Below is a small trained network, with its code and all its weights. Each question gives an input and a target symbol and asks what happens when units are switched off, that is, made to give their printed mean instead of their output.

import numpy as np


def w(rows, s, z=0):
    codes = np.array(rows[::2]) - 128.0
    scale = np.full(codes.shape[1], s)
    scale[-1] = z or s
    return codes * scale


def norm(h):
    return h / np.sqrt((h * h).mean(-1, keepdims=True) + 1e-5)


def softmax(a):
    e = np.exp(a - a.max(-1, keepdims=True))
    return e / e.sum(-1, keepdims=True)


def log_softmax(a):
    a = a - a.max(-1, keepdims=True)
    return a - np.log(np.exp(a).sum(-1, keepdims=True))


def net(x, mask):
    ids = ['αβγδεζηξπψ'.index(c) for c in x.split()]
    T = len(ids)
    res = E[ids] + P[:T]
    u = 0
    for l in range(2):
        r = norm(res)
        for j in range(3):
            rows = slice(4 * j, 4 * j + 4)
            q, k, v = (r @ M[l][rows].T for M in (Q, K, V))
            z = softmax(np.where(np.tri(T) > 0, q @ k.T / 4**0.5, -1e9)) @ v
            o = O[l][rows]
            res = res + np.where(mask[u + j], z, o[:, -1]) @ o[:, :-1]
        u += 3
    return log_softmax(norm(res)[-1] @ U[:, :-1].T + U[:, -1])


Q, K, V, O = {}, {}, {}, {}
E = w([
[58,189,92],'α',
[61,57,130],'β',
[83,32,159],'γ',
[59,47,135],'δ',
[166,213,76],'ε',
[219,60,135],'ζ',
[131,168,250],'η',
[32,139,115],'ξ',
[192,212,111],'π',
[65,196,85],'ψ',
],0.0026)
P = w([
[117,122,148],'0',
[115,119,103],'1',
[119,151,188],'2',
[118,110,67],'3',
[119,167,239],'4',
[125,87,1],'5',
[116,181,252],'6',
[106,100,94],'7',
[148,179,137],'8',
],0.0023)
Q[0] = w([
[144,142,96],'0.h1',
[114,124,134],'0.h1',
[142,111,148],'0.h1',
[147,130,148],'0.h1',
[120,116,127],'0.h2',
[158,135,100],'0.h2',
[114,128,146],'0.h2',
[124,148,148],'0.h2',
[136,96,9],'0.h3',
[122,89,63],'0.h3',
[115,138,205],'0.h3',
[99,101,123],'0.h3',
],0.012)
K[0] = w([
[103,119,111],'0.h1',
[157,122,131],'0.h1',
[124,145,164],'0.h1',
[97,156,148],'0.h1',
[115,148,118],'0.h2',
[145,104,106],'0.h2',
[121,144,142],'0.h2',
[130,119,157],'0.h2',
[123,164,253],'0.h3',
[143,172,210],'0.h3',
[143,110,12],'0.h3',
[151,165,125],'0.h3',
],0.011)
V[0] = w([
[156,159,250],'0.h1',
[223,130,133],'0.h1',
[94,159,201],'0.h1',
[123,156,254],'0.h1',
[171,63,56],'0.h2',
[139,148,238],'0.h2',
[162,65,158],'0.h2',
[123,148,244],'0.h2',
[212,154,180],'0.h3',
[103,255,101],'0.h3',
[52,86,132],'0.h3',
[62,146,193],'0.h3',
],0.0074)
O[0] = w([
[117,224,91,147],'0.h1',
[130,178,180,20],'0.h1',
[138,168,31,191],'0.h1',
[113,221,48,189],'0.h1',
[58,105,167,72],'0.h2',
[167,193,1,175],'0.h2',
[55,128,80,148],'0.h2',
[164,162,40,197],'0.h2',
[109,241,148,17],'0.h3',
[242,137,141,80],'0.h3',
[118,62,70,254],'0.h3',
[156,141,59,224],'0.h3',
],0.0059,0.00086)
Q[1] = w([
[131,203,60],'1.h1',
[157,162,107],'1.h1',
[146,33,254],'1.h1',
[203,185,40],'1.h1',
[103,184,88],'1.h2',
[119,132,155],'1.h2',
[150,165,113],'1.h2',
[115,168,117],'1.h2',
[71,140,130],'1.h3',
[155,127,106],'1.h3',
[93,188,80],'1.h3',
[61,99,174],'1.h3',
],0.0049)
K[1] = w([
[198,180,28],'1.h1',
[144,157,110],'1.h1',
[74,95,251],'1.h1',
[198,252,73],'1.h1',
[138,214,18],'1.h2',
[140,117,143],'1.h2',
[119,170,136],'1.h2',
[163,190,108],'1.h2',
[115,130,221],'1.h3',
[155,93,78],'1.h3',
[171,91,147],'1.h3',
[84,145,169],'1.h3',
],0.004)
V[1] = w([
[195,9,48],'1.h1',
[46,180,110],'1.h1',
[131,128,127],'1.h1',
[11,100,37],'1.h1',
[29,79,53],'1.h2',
[31,125,192],'1.h2',
[227,125,91],'1.h2',
[89,199,212],'1.h2',
[185,4,171],'1.h3',
[76,59,91],'1.h3',
[116,137,86],'1.h3',
[88,157,51],'1.h3',
],0.0026)
O[1] = w([
[18,250,233,251],'1.h1',
[236,71,161,132],'1.h1',
[125,130,126,128],'1.h1',
[227,157,241,251],'1.h1',
[253,200,206,254],'1.h2',
[219,129,42,116],'1.h2',
[38,137,183,124],'1.h2',
[162,44,30,25],'1.h2',
[92,226,94,182],'1.h3',
[175,161,126,230],'1.h3',
[160,114,191,155],'1.h3',
[177,100,188,173],'1.h3',
],0.0019,0.00056)
U = w([
[189,101,132,41],'α',
[106,86,92,39],'β',
[74,137,32,146],'γ',
[97,88,92,54],'δ',
[184,143,232,74],'ε',
[2,179,209,255],'ζ',
[145,221,42,111],'η',
[176,103,70,106],'ξ',
[211,244,171,222],'π',
[215,73,147,116],'ψ',
],0.0076,0.0022)

Each question gives the input, a string of symbols that net reads in full, and the target symbol t.
The units are the heads (4 rows each of Q, K, V and O). Each row of codes is followed by its name. A weight is (code - 128) times the scale printed after its matrix; where a second scale follows, it is the last column's (O and U).
mask holds one flag per head, layer by layer. A switched-off head (its flag False) gives its mean, the last column of its rows in O, instead of its output. The means were averaged over made-up inputs and are rounded, as every weight is.
A unit's drop is (log p(t) with every unit on - log p(t) with that unit switched off) / (log p(t) with every unit on - log p(t) with every unit switched off).
The circuit of an input: a set's keep is (log p(t) with only the set's units on - log p(t) with every unit switched off) / (log p(t) with every unit on - log p(t) with every unit switched off). Starting from all 6 units, units are removed one at a time, each time the one whose removal leaves the highest keep (on an exact tie, the one counted first), for as long as the keep stays at least 0.8.
units of the circuit, in order: the units of the circuit, biggest drop first
unit that matters most: the unit with the biggest drop
which heads matter: for each layer, one digit per head in row order, 1 if its drop is at least 0.15 and else 0, layers parted by /
drop of u: that unit's drop, to one decimal
input π γ δ ξ π π, target π: units of the circuit, in order => (0.h3)
input π ζ ζ ξ π ψ ζ ψ, target ζ: units of the circuit, in order => (0.h1; 0.h2)
input γ ε π π γ η η ζ, target η: which heads matter => 000 / 000
input ζ γ η γ β, target γ: which heads matter => 001 / 000
input η π π ζ ζ π, target π: which heads matter => 100 / 000
input η ζ ζ η γ, target η: which heads matter => 010 / 000
input π ξ η ζ γ γ ψ, target γ: which heads matter => 011 / 000
input ε ζ γ ε ζ ζ π η η, target η: which heads matter => 010 / 000
input ζ π ψ ξ ζ δ, target ζ: units of the circuit, in order => (0.h3; 0.h2)
input β δ δ γ ζ ε ζ ζ π, target ζ: which heads matter => 101 / 100
input ζ ζ α, target ζ: which heads matter => 001 / 000
input γ γ ε, target γ: which heads matter => 001 / 000
input η ζ η γ, target η: which heads matter => 000 / 000
input δ ζ π, target ζ: units of the circuit, in order => (0.h3)
input ζ ζ β π ξ, target π: units of the circuit, in order => (0.h3; 0.h2; 1.h1)
input α π ψ γ ζ β, target ζ: units of the circuit, in order => (0.h3; 0.h2)
input π π ψ γ ζ ζ, target ζ: units of the circuit, in order => (0.h2; 0.h3)
input ζ ψ ζ γ, target ζ: drop of 1.h2 => 0.0
input β ζ ε ζ π γ, target π: drop of 0.h3 => 0.9
input γ π δ, target π: drop of 0.h3 => 0.4
input α β γ α ε ζ ζ ψ, target ζ: unit that matters most => 0.h1
